B:
0: [  13 -141  203   24   55  105 -208   -7  -48   27  -77   -6  -94  -99
  -25   64  -16   11  -47 -129 -112]
1: [-120 -134   93   45  -73 -132  -81   33  -63 -177  -17   23 -305  -92
  -13  118  -58  163  -17  319 -192]
2: [ 113  -80 -455  -78  -71 -129  105 -161    1  290  328 -279  -42  -67
 -500 -256  167 -182  197 -387 -141]
3: [  12  -20 -134  113   56  149  -48   17   11   38   13   59   47    6
  -11  -30  -74  -34   47 -276  102]
4: [  14  -64  -83  104   51  145  -71   -4  -20   20    3  102  -39  -30
   -3  -10  -62  -29    9 -210   46]
5: [  5 -32  24  19 -43  69 -83  17  -8  15 -63  -5  47 -34  -1  12   5  35
  17 -93 -58]
6: [  -1   76  146  -66 -154   34  -99   82   37    7 -190 -138  285   14
   81   46   63  129   47   -9 -118]
7: [ -22 -150  209  -45  -75  -34 -163  -16  -78  -37  -83  -18 -174 -133
  -38   91   55   85  -58  137 -256]
8: [ -31   -2  229  -22  -94   61 -155   81   -2  -46 -204  -38  134  -29
  116   99   15  133  -18   53 -117]
9: [  15  -15  -75   37  -19   58  -53   13    8   50   -3  -49   64  -10
  -54  -27   -8    8   60 -178  -13]
10: [ -16  -49  -82  199   89  264  -72   33  -25  -67  -70  285  -35   -7
  164   46 -154  -14  -37 -199  173]
11: [ -22  -92 -251  139   22   64   26  -33  -39  -31  108  164 -189  -42
  -63  -36  -76  -36   30 -111   51]
12: [-26  28 -90  28 -88   2  -8  43  20 -15 -21 -53  88   7 -12  -3 -13  69
  76 -38 -30]
13: [  48 -174 -100  125  114  185 -101  -79  -71   70   69  174 -209 -101
  -83  -30  -45 -122  -39 -289   24]
14: [ -25   23 -155   83  -46   68   13   38   11  -26  -11   50   74   22
   29  -13  -53   42   65  -95   49]
15: [  -1  -49   -8   53   -9   81  -80   12  -16    9  -32   23   -5  -36
  -10   13  -27   18   20 -120  -26]
16: [ -11 -124  266  -99 -128  -57 -175  -10  -64  -17 -125  -82  -92 -133
  -39   93  107  104  -52  170 -309]
17: [ -55  -96 -353  229   73   81   69  -18  -43  -89  151  263 -270  -22
  -30  -31 -163  -33   32 -100  149]
18: [ -58 -124  256   13  -28    7 -189   33  -58  -96 -119   12 -158  -97
   42  127  -28  122  -60  137 -174]
19: [-190   22  104  349  119  282 -113  217   -7 -379 -255  464  -60   71
  504  249 -370  218  -95  146  305]
20: [ -72  -15   59  -38 -185  -92  -38   52  -26 -111  -95  -33  -20  -41
   32   77   36  165   19  253 -191]
21: [-26 -69 -60  28 -45 -37 -44  -5 -20  -9  36 -46 -88 -46 -96   0 -10  39
  46 -23 -94]
22: [  -3   91  142  -17  -98  104 -113  106   52    0 -212  -91  317   32
  130   56   11  119   40  -83  -34]
23: [   3  -10 -255  118   -1  112   36   -4   -1   19   58  111    7    0
  -25  -52  -57  -35   60 -207   92]
24: [  98   53 -169 -139 -158  -62   16  -44   48  229   64 -321  275   -9
 -263 -152  185  -46  165 -279 -155]
25: [   6   46 -135   -3  -86   -5    4   30   41   62   13 -135  166   18
  -84  -53   20   32  115 -151  -26]
26: [-20  47 -24   9 -85  17 -42  62  34  -2 -68 -94 155  21   9  10  -4  86
  75 -61 -37]
27: [-105  -66 -277  187    0  -28   71   26  -24 -149  116  163 -249   -7
  -23   14 -154   64   54   71   63]
28: [ -65 -168  -22  177  123   90 -111    1  -63  -98   38  184 -310  -73
    9   67 -156   12  -36  -50   28]
29: [  -6 -165 -181  192  138  159  -52  -51  -65  -10  108  226 -275  -73
  -57  -16 -129  -84  -22 -225   93]
30: [  20   20 -165   66  -10  110  -13   16   28   67   13   -7  127   16
  -30  -55  -27  -21   77 -261   64]
31: [  18 -204  122 -122 -102 -156 -134  -93  -87   66   47 -174 -245 -173
 -256    7  147   24   -7   94 -370]
32: [  53   26  120   14   11  206 -155   52   29   91 -160  -48  265    4
   75    8    4    8   19 -305   19]
33: [ -41  -54   11   -2 -111  -46  -51   12  -29  -46  -35  -17  -62  -62
  -29   33   25   86   15  102 -149]
34: [ -78   18   26   87  -41   46  -58   96   17 -116  -99   28   40   19
  109   84  -94  132   29   45   15]
35: [ -38 -113 -139  -59 -172 -225   36  -58  -55  -14  127 -124 -219  -99
 -238  -31  104   64   69  194 -280]
36: [  23  -77  336  -46   -7  108 -252   28  -20   45 -194  -91   82  -81
   40   87   33   62  -48 -103 -158]
37: [  39   52 -268  -60 -157  -78   78  -23   39  127   89 -206  177   10
 -199 -127  106   -1  159 -167  -89]
38: [ -99 -138   -9  260  125  187 -100   45  -70 -205  -46  376 -309  -50
  187  129 -230   52  -91   26  130]
39: [  -6 -168 -186   72  -30    0    2  -83  -88  -20  109  148 -297 -107
 -123  -26    4  -36  -13    2  -95]
40: [  13  -16    9  -33  -73    1  -75    9   10   61  -33 -131   92  -29
  -83  -15   50   32   60 -111 -107]
41: [ -30   23 -115   36  -91   -6    3   38   13  -21  -16  -26   64    9
  -16   -2  -12   72   75  -12  -32]
42: [ -17  -21  122   24  -17   77 -140   55    7   -6 -113  -55   89  -20
   39   54  -26   71   17  -93  -48]
43: [ -11  -33 -133   -6 -105  -78    6  -10   -6   28   61 -104  -22  -33
 -139  -42   39   33   85  -24 -114]
44: [  27  -94  274  -57  -60   89 -209    1  -46   25 -171  -25   25 -102
   37   83   69   54  -60  -30 -200]
45: [-44 -46 -44  32 -81 -19 -28  14 -21 -55 -15  16 -61 -42 -25  27  -8  78
  25  64 -93]
46: [-109  -53  118   54  -61  -69  -95   82  -17 -163  -82   -7 -125  -39
   57  125  -81  180    4  222 -116]
47: [ -80  -26 -210  228   70  121    7   58   -6 -130   28  226 -125   21
   95   28 -201   37   28  -81  185]
48: [  12 -143   -6   11  -50   26  -78  -59  -73    8    2   71 -171 -109
  -73   14   51   -4  -33   -4 -152]
49: [ -47 -181   -8   28  -32  -99  -71  -46  -81  -55   78   10 -330 -121
 -143   37   -3   42  -11  122 -192]
50: [-107   19  -12   59 -131  -39   -9   95    1 -171  -94   58  -10    7
  115   91  -60  175   24  228  -53]
51: [ -42   53  166  -89 -184  -81  -89   91   32  -37 -162 -200  195   -8
   27   67   67  180   58  135 -197]
52: [ -19  107 -234  103  -37   92   49   80   62   -2   -7  -13  217   80
   39  -46  -79   43  120 -206  143]
53: [  10 -110   -3   27  -17   56  -90  -29  -45   19   -1   40 -102  -81
  -60    6   10   -5  -12  -83  -93]
54: [ -42 -308 -116   89   31  -65  -54 -129 -154  -67  181  193 -605 -194
 -204   17  -17  -45  -68  121 -197]
55: [ -87  -71 -126  195   37   97  -15   46  -36 -156   -4  243 -189  -17
  107   67 -157   64  -15   32   93]
56: [   1   13  285  -46  -45   75 -205   82   28   26 -202 -165  229  -16
   65   76   19  109   15  -97 -116]
57: [  -3   42 -103  102   12  142  -36   53   37   15  -49   24  159   41
   53  -11  -81   14   64 -234  112]
58: [ -16    7  113  -41  -99  -12 -108   51   16   12 -104 -149  117  -22
  -18   37   35   97   45  -16 -136]
59: [ -27 -148  166  -16  -46  -34 -150  -15  -67  -37  -51  -29 -181 -118
  -57   76   28   75  -38   93 -221]
60: [ -33   65  286 -109 -177  -35 -153  107   36  -20 -239 -223  270   -5
   72   96   72  188   39  103 -203]
61: [  14    9 -381   63  -91   18  116  -39    3   50  123   41   23    5
 -117 -114   16  -41  108 -161   29]
62: [ -18  -61 -143  140   46  114  -31    8  -17  -25   27  131  -88  -18
    6   -4  -99   -9   22 -153   80]
63: [ -16   85   18  -50 -161  -13  -36   75   42    9 -116 -153  258   27
   23   11   50  120   83  -10  -94]
64: [  -6 -116  -95   61   14    9  -56  -35  -39   12   74   14 -168  -72
 -120  -17  -26  -18   31  -94  -64]
65: [-128  128  -24  220   36  176  -42  201   72 -205 -175  140  191  126
  309  116 -256  179   54  -30  254]
66: [   1  -51 -107   25  -41  -18  -29  -12  -11   32   50  -65  -43  -39
 -118  -33    6   12   69 -102  -74]
67: [ -20 -116  -14   94   28   85  -90   -7  -51  -38  -11  119 -155  -68
    1   38  -59   13  -24  -60  -25]
68: [ -16 -285 -193  156  127   25  -51 -125 -120  -15  218  205 -540 -154
 -202  -23  -86 -103  -38  -90  -56]
69: [  -8  -97  -66   37  -43   16  -47  -32  -44   -3   26   45 -125  -67
  -69   -5    6    9   10  -31  -94]
70: [ -30    4 -119   32  -75  -26   -2   29   18  -11   14  -65   36    0
  -55  -10  -15   61   89  -44  -41]
71: [  36   23 -376   86  -30   72   89  -26   24   89  125   14   74   23
 -117 -124  -14  -67  118 -293   93]

[ -77   71  -55   74 -105 -213 -153 -195  -88 -129  125   82  -65  -56
  -38  -17   -4  -14  -43   45   -9  -17  122 -183   44]	12
[ 119  120  249  -54  -95  142  -10 -159   16   49  190  221  -60    3
   50  -29   50  -60   33  143  -84  -51  -30  -13 -104]	13
[ 101 -161 -150  171  160 -377  100 -140  -14  -42   -9 -115  194  226
  -35  137  249  162  164 -224  169    0  338  -84  108]	32
[ 220 -163  -31  -32  234  -37  261   24   75  228  -39 -263  236   78
  -16   39  279  248  123 -400   -2   90   45  233  -77]	5
[-120 -228 -362  175  193 -377   39  -74  -51  -28 -134 -423  119  -60
 -126   21  152  219  -33 -452   94   72   96   10   69]	60
[ 155  104  337 -111    6  237   96 -116  151  177  253  132  -72   78
   62   45   37   32  165  160 -238   23 -130  106 -105]	17
[ -65  117   99   78 -132 -120 -157 -260  -30 -131  204  211 -142   21
   -5   30  -40  -81   28  227  -46  -62   83 -217   39]	4
[  74  243  423 -226 -182  506  -50  -90   55  191  248  228 -228 -261
   63 -180 -101 -127 -114  218 -301   -7 -402  150 -274]	68
[ 263  -59    7 -311  118  367  249  222  -17  426 -142 -346  222 -393
  -18 -284  242  206 -225 -642 -112  153 -332  540 -370]	31
[ -40   91  -25  157 -134 -397 -175 -279  -90 -239  209  240  -37  163
   -6  102   19  -43   96  208   56  -58  366 -349  165]	52
[  50  138  298  -58  -61  184  -13 -174   99   81  258  179 -152   21
   42   23  -40  -41   93  236 -211  -13 -130    0  -76]	29
[  89 -201 -107   70  196  -39  165  -44   -4  116 -148 -279  155  -35
  -38  -33  251  152  -20 -416  134    5  -27  152  -94]	44
[ 114 -148    1  -88  207  208  222   55   69  286  -99 -350  107 -174
  -40  -97  188  191  -57 -448  -72   88 -275  346 -205]	59
[  45  -88   16   86   50   22   45 -150  -28   20  -57  -48   23  -46
  -10  -37  153    2  -51 -160  128  -79  -43   15 -100]	0
[  11   67   72  -93  -22   68   -4  -59   23  111  131  -46  -49 -140
  -20  -62    1   63  -31  -64 -188   73 -130   92  -95]	69
[ -32 -116   64  -45  162  300  140  -23  100  245  -64 -326  -62 -231
  -43  -99   60  114  -98 -293 -142   46 -438  295 -213]	1
[-134 -132 -244  267   22 -392 -108 -244 -136 -221  -77  -82   16    6
  -75   27  117   12  -59 -158  252  -85  214 -243  100]	56
[ -10  -92  -65   63   50    7   18 -107  -65   30  -92 -134   16 -152
  -36  -96  129   28 -128 -255  106  -37  -89   49 -113]	20
[-100 -109    4  163   21   78  -39 -228  -58  -50 -110  -62 -103 -150
  -27  -82   83  -79 -155 -118  176 -143 -183  -41 -113]	18
[  83 -217  -28   57  280   16  246  -32  126  199  -74 -340  119   57
  -33   62  217  223  105 -363   -8   52 -106  223  -74]	50
[ 111  -22  -79    0  -13 -141   10  -72 -106    6    1  -15  124  -67
  -20  -70  174   62  -63 -228  101    3  148    0  -53]	40
[-135   99   13  104 -150 -158 -205 -254  -79 -168  159  156 -162  -69
  -30  -14  -69  -86  -54  172  -24  -58   58 -239   43]	15
[ 163  -51   45  -33  162 -122  177  -31  125  160  156 -124  139  186
   -8  124  159  228  240 -141 -153  114  127  118   26]	3
[ 174 -130    1  -77  180  110  219   41   40  249  -75 -263  168  -82
  -21  -65  232  186   -3 -415  -16   70 -110  284 -166]	33
[   9  299   92  -73 -284 -222 -243 -187 -100 -143  364  352  -98  -18
   11  -21  -97  -71   22  307 -178   32  255 -255   74]	71
[  39  252  428 -188 -294  617 -147 -156  -71  102  124  351 -289 -427
   64 -316  -91 -299 -328  213 -101 -145 -480   71 -372]	54
[ -57   53  121   38  -49   50  -66 -193   20   -7  132   62 -144  -57
   -7  -12  -29  -37  -13  100  -88  -36 -115  -54  -49]	67
[ -64 -159  -21   88  183   65  102 -101   76  113  -62 -295  -35  -88
  -54   -3   89  116  -14 -254  -23    6 -236  136  -86]	46
